Below are the code and all the weights of a small trained network. Each question names an input and a class and asks about switching units off, where a switched-off unit gives its printed mean instead of its output.

import numpy as np


def w(rows, s, z=0):
    codes = np.array(rows[::2]) - 128.0
    scale = np.full(codes.shape[1], s)
    scale[-1] = z or s
    return codes * scale


def norm(h):
    return h / np.sqrt((h * h).mean(-1, keepdims=True) + 1e-5)


def f(y):
    return y / 2 * (1 + np.tanh(0.7978845608 * (y + 0.044715 * y**3)))


def log_softmax(a):
    a = a - a.max(-1, keepdims=True)
    return a - np.log(np.exp(a).sum(-1, keepdims=True))


def net(x, mask):
    res = np.array(x, float).reshape(1, 5) / 4 @ E
    u = 0
    for l in range(4):
        y = f(norm(res) @ A[l][:, :-1].T + A[l][:, -1])
        res = res + np.where(mask[u : u + 5], y, B[l][:, -1]) @ B[l][:, :-1]
        u += 5
    return log_softmax(norm(res)[-1] @ U[:, :-1].T + U[:, -1])


A, B = {}, {}
E = w([
[114,153,113,131,131,110,148,89,126,248,119,22],'x0',
[151,167,44,186,39,150,236,78,100,117,158,147],'x1',
[228,241,121,174,155,126,108,95,182,201,119,97],'x2',
[184,96,98,181,212,192,71,197,116,169,102,218],'x3',
[116,158,171,210,220,118,74,113,254,131,108,118],'x4',
],0.00093)
A[0] = w([
[118,69,198,58,191,165,27,204,91,104,65,155,91],'L0N1',
[171,146,116,216,235,123,76,169,231,178,97,149,28],'L0N2',
[107,143,158,99,16,72,180,87,131,5,176,148,3],'L0N3',
[115,106,101,146,126,125,126,115,135,103,139,162,15],'L0N4',
[123,130,154,129,145,155,114,126,133,177,103,102,137],'L0N5',
],0.0018,0.00078)
B[0] = w([
[228,129,155,28,157,21,57,151,84,159,190,142,245],'L0N1',
[139,228,219,216,159,190,104,10,198,7,130,174,219],'L0N2',
[162,216,189,71,139,223,105,102,148,5,54,82,195],'L0N3',
[141,103,128,136,93,179,153,153,60,95,144,145,99],'L0N4',
[124,135,107,118,107,74,162,102,157,109,123,127,142],'L0N5',
],0.0014,0.0012)
A[1] = w([
[103,200,115,199,68,188,196,47,174,162,105,75,112],'L1N1',
[89,81,79,74,45,38,212,134,40,110,155,80,53],'L1N2',
[121,43,87,93,64,219,148,200,52,54,145,232,1],'L1N3',
[109,115,155,127,127,135,108,124,128,119,128,132,115],'L1N4',
[253,211,29,186,84,184,193,118,66,216,147,143,18],'L1N5',
],0.0021,0.00095)
B[1] = w([
[143,101,129,66,177,47,79,184,138,143,142,109,253],'L1N1',
[129,130,205,177,135,208,56,108,173,155,124,226,239],'L1N2',
[131,134,97,184,173,3,185,144,188,110,142,43,222],'L1N3',
[167,139,104,117,131,124,146,134,122,145,146,136,132],'L1N4',
[237,183,59,70,55,163,100,124,59,181,44,192,205],'L1N5',
],0.0022,0.0012)
A[2] = w([
[56,83,148,119,90,196,140,89,92,202,123,111,59],'L2N1',
[189,183,133,255,210,187,54,121,207,120,111,208,39],'L2N2',
[98,32,33,245,115,141,227,202,70,57,153,205,8],'L2N3',
[137,187,157,71,64,122,121,87,129,91,111,116,157],'L2N4',
[135,219,127,248,106,185,212,48,145,130,113,82,21],'L2N5',
],0.0024,0.0017)
B[2] = w([
[64,101,213,130,67,189,75,135,184,155,145,117,101],'L2N1',
[107,152,253,186,127,189,83,65,129,119,180,195,252],'L2N2',
[128,102,216,217,84,10,134,140,134,121,42,94,161],'L2N3',
[127,91,92,201,170,166,147,157,97,130,127,165,212],'L2N4',
[142,53,141,58,201,114,83,215,80,124,152,160,132],'L2N5',
],0.0029,0.0014)
A[3] = w([
[180,152,111,137,171,73,128,144,131,64,103,162,47],'L3N1',
[146,104,164,58,166,102,70,180,96,130,140,124,145],'L3N2',
[86,96,205,132,164,89,111,153,156,70,150,108,40],'L3N3',
[112,146,108,117,93,171,197,122,116,3,138,141,33],'L3N4',
[96,112,136,146,139,141,123,144,153,98,147,140,4],'L3N5',
],0.0034,0.0016)
B[3] = w([
[16,56,183,105,64,181,116,104,105,214,129,108,175],'L3N1',
[87,36,43,129,193,156,195,180,136,66,194,211,227],'L3N2',
[231,155,54,147,93,145,148,144,67,200,122,161,250],'L3N3',
[109,210,156,97,250,208,75,139,85,44,52,30,165],'L3N4',
[178,132,148,70,124,143,107,132,58,219,132,120,105],'L3N5',
],0.0023,0.0016)
U = w([
[124,77,154,233,66,2,173,164,98,90,61,121,132],'0',
[115,167,80,112,170,23,137,95,212,183,154,28,1],'1',
[215,193,21,94,52,162,142,116,68,207,84,163,176],'2',
[115,20,66,67,197,103,134,196,100,113,186,197,122],'3',
[162,174,208,211,192,159,60,73,157,136,172,213,242],'4',
[34,82,164,93,42,185,117,112,148,191,148,96,54],'5',
[94,178,136,93,160,187,135,133,75,4,77,55,138],'6',
],0.007,0.00084)

Each question gives the input, the list of numbers given to net, and the class t.
The units are the neurons (one row each of A and B). Each row of codes is followed by its name. A weight is (code - 128) times the scale printed after its matrix; where a second scale follows, it is the last column's (A, B and U).
mask holds one flag per neuron, layer by layer. A switched-off neuron (its flag False) gives its mean, the last column of its row in B, instead of its output. The means were averaged over made-up inputs and are rounded, as every weight is.
A unit's drop is (log p(t) with every unit on - log p(t) with that unit switched off) / (log p(t) with every unit on - log p(t) with every unit switched off).
The circuit of an input: a set's keep is (log p(t) with only the set's units on - log p(t) with every unit switched off) / (log p(t) with every unit on - log p(t) with every unit switched off). Starting from the 12 units with the biggest drops (on a tie, the unit counted first), units are removed one at a time, each time the one whose removal leaves the highest keep (on an exact tie, the one counted first), for as long as the keep stays at least 0.8.
units of the circuit, in order: the units of the circuit, biggest drop first
unit that matters most: the unit with the biggest drop
top k neurons: the k neurons with the biggest drops, biggest first
k most important neurons of layer l: the k neurons of layer l with the biggest drops, biggest first
drop of u: that unit's drop, to one decimal
input [5,-8,4,-3,-6], class 5: unit that matters most -> L1N3
input [-5,4,-1,0,4], class 0: top 3 neurons -> L2N3, L1N2, L0N4
input [2,-3,-4,-4,1], class 5: 2 most important neurons of layer 1 -> L1N1, L1N3
input [6,-4,0,1,-3], class 5: 2 most important neurons of layer 2 -> L2N1, L2N5
input [-3,0,-7,6,4], class 0: 2 most important neurons of layer 1 -> L1N2, L1N1
input [-7,8,1,3,-8], class 0: top 2 neurons -> L2N3, L1N3
input [8,-3,1,-4,-2], class 5: units of the circuit, in order -> L2N1, L1N3
input [-7,-3,-7,7,1], class 0: top 3 neurons -> L2N3, L1N3, L1N1
input [0,4,1,-4,-1], class 6: top 2 neurons -> L0N3, L3N4
input [2,-4,-3,-1,4], class 3: top 3 neurons -> L1N2, L0N1, L2N2
input [6,0,-7,1,-7], class 5: top 3 neurons -> L2N1, L1N2, L0N2
input [-4,-1,8,-7,-3], class 6: top 2 neurons -> L0N3, L3N3
input [8,-3,-4,3,3], class 1: top 2 neurons -> L1N2, L2N5
input [2,-4,-1,2,0], class 3: top 3 neurons -> L0N1, L1N2, L3N2
input [-4,5,-1,-7,-7], class 6: top 2 neurons -> L3N4, L0N3
input [-8,-2,-6,-7,6], class 6: unit that matters most -> L3N4
input [-8,7,-1,-1,-3], class 0: top 3 neurons -> L2N3, L1N3, L0N2
input [-7,0,-7,1,0], class 0: top 2 neurons -> L2N3, L1N3
input [-8,4,-8,5,-3], class 0: drop of L2N3 -> 0.5
input [-6,2,-2,1,-8], class 0: drop of L2N3 -> 1.1
input [-5,2,-5,-4,3], class 6: drop of L3N4 -> 0.8
